Here is a tiny trained network, its code and every weight. The questions are about switching its units off for an input and a class, where a switched-off unit gives its printed mean instead of its output.

import numpy as np


def w(rows, s, z=0):
    codes = np.array(rows[::2]) - 128.0
    scale = np.full(codes.shape[1], s)
    scale[-1] = z or s
    return codes * scale


def f(y):
    return y / 2 * (1 + np.tanh(0.7978845608 * (y + 0.044715 * y**3)))


def log_softmax(a):
    a = a - a.max(-1, keepdims=True)
    return a - np.log(np.exp(a).sum(-1, keepdims=True))


def net(x, mask):
    res = np.array(x, float).reshape(1, 4) / 4 @ E
    y = f(res @ A[0][:, :-1].T + A[0][:, -1])
    res = res + np.where(mask, y, B[0][:, -1]) @ B[0][:, :-1]
    return log_softmax(res[-1] @ U[:, :-1].T + U[:, -1])


A, B = {}, {}
E = w([
[142,123,108,57,250,151,68,92,168,180],'x0',
[239,89,140,168,164,221,165,164,126,154],'x1',
[147,101,239,90,203,37,136,154,68,153],'x2',
[148,246,86,133,185,76,166,119,74,148],'x3',
],0.013)
A[0] = w([
[193,97,163,136,135,163,191,209,132,179,172],'N1',
[92,165,46,115,71,140,141,64,149,75,76],'N2',
[191,121,149,175,145,177,135,133,109,123,4],'N3',
[14,131,149,117,117,66,111,139,136,91,40],'N4',
[208,180,51,110,118,108,136,125,79,110,82],'N5',
[111,54,144,80,87,115,99,134,209,186,51],'N6',
[142,77,255,48,154,13,160,188,62,156,7],'N7',
[153,215,136,115,154,86,198,80,76,149,76],'N8',
[83,171,157,40,131,79,101,53,210,100,18],'N9',
[136,151,203,205,43,122,201,216,105,38,58],'N10',
[125,157,109,157,177,81,122,119,77,120,24],'N11',
[89,44,199,107,97,164,116,148,121,99,119],'N12',
[140,118,114,86,225,196,91,204,157,153,165],'N13',
],0.0089,0.0029)
B[0] = w([
[146,161,112,150,137,129,202,161,80,147,207],'N1',
[155,146,94,130,117,192,142,137,142,128,199],'N2',
[164,1,133,163,99,63,212,191,83,229,172],'N3',
[120,81,53,161,128,101,212,226,29,169,201],'N4',
[211,103,173,117,82,131,51,130,147,89,171],'N5',
[192,142,169,62,117,142,125,146,111,64,189],'N6',
[120,175,70,161,97,254,111,157,209,180,255],'N7',
[188,99,163,126,91,96,24,134,99,88,198],'N8',
[133,115,95,102,170,96,185,163,91,146,202],'N9',
[46,202,189,4,196,96,169,119,183,130,231],'N10',
[186,193,124,78,113,166,118,139,119,88,165],'N11',
[210,143,153,133,68,86,17,137,81,54,198],'N12',
[62,204,140,73,156,80,194,165,138,66,220],'N13',
],0.0089,0.016)
U = w([
[144,108,105,155,124,105,187,154,49,154,110],'0',
[131,142,82,158,80,222,111,134,251,142,107],'1',
[184,133,191,125,97,112,38,118,91,64,117],'2',
[76,169,165,69,189,89,136,102,172,116,112],'3',
[96,153,149,168,155,155,116,116,129,103,254],'4',
[119,72,135,199,137,76,88,72,156,165,90],'5',
[124,74,148,170,131,86,87,69,153,167,90],'6',
[105,85,158,150,125,132,89,76,156,175,94],'7',
],0.014,0.015)

Each question gives the input, the list of numbers given to net, and the class t.
The units are the neurons (one row each of A and B). Each row of codes is followed by its name. A weight is (code - 128) times the scale printed after its matrix; where a second scale follows, it is the last column's (A, B and U).
mask holds one flag per neuron, in row order. A switched-off neuron (its flag False) gives its mean, the last column of its row in B, instead of its output. The means were averaged over made-up inputs and are rounded, as every weight is.
A unit's drop is (log p(t) with every unit on - log p(t) with that unit switched off) / (log p(t) with every unit on - log p(t) with every unit switched off).
The circuit of an input: a set's keep is (log p(t) with only the set's units on - log p(t) with every unit switched off) / (log p(t) with every unit on - log p(t) with every unit switched off). Starting from the 12 units with the biggest drops (on a tie, the unit counted first), units are removed one at a time, each time the one whose removal leaves the highest keep (on an exact tie, the one counted first), for as long as the keep stays at least 0.8.
units of the circuit, in order: the units of the circuit, biggest drop first
most important unit: the unit with the biggest drop
top k neurons: the k neurons with the biggest drops, biggest first
drop of u: that unit's drop, to one decimal
input [-5,-7,-7,3], class 0: top 2 neurons => N4; N7
input [-2,-1,7,-3], class 1: units of the circuit, in order => N7
input [-6,-3,-3,7], class 2: top 2 neurons => N8; N5
input [4,0,-6,-7], class 2: top 2 neurons => N7; N6
input [-8,3,8,-2], class 1: top 2 neurons => N7; N13
input [6,8,-7,-8], class 0: units of the circuit, in order => N3; N7
input [-2,1,-2,-2], class 4: top 3 neurons => N7; N8; N13
input [0,5,7,-1], class 1: top 2 neurons => N7; N4
input [-5,4,0,0], class 3: top 2 neurons => N10; N4
input [-5,2,-1,5], class 2: top 2 neurons => N5; N8
input [-4,1,1,-3], class 3: top 3 neurons => N10; N8; N5
input [7,-6,4,-7], class 2: top 3 neurons => N12; N6; N10
input [6,-1,-5,-1], class 3: top 2 neurons => N7; N13
input [-2,2,-1,2], class 4: top 2 neurons => N7; N4
input [6,0,-4,-3], class 3: top 2 neurons => N7; N13
input [-3,2,-2,4], class 2: top 3 neurons => N7; N5; N13
input [7,-5,-6,-4], class 3: most important unit => N7
input [-1,2,8,-1], class 1: drop of N7 => 0.8
input [-1,-6,2,1], class 0: drop of N4 => 0.1
input [-8,-3,1,4], class 3: drop of N10 => 1.4
input [-5,3,0,-4], class 3: drop of N5 => 0.1
input [5,-6,-2,0], class 0: most important unit => N10
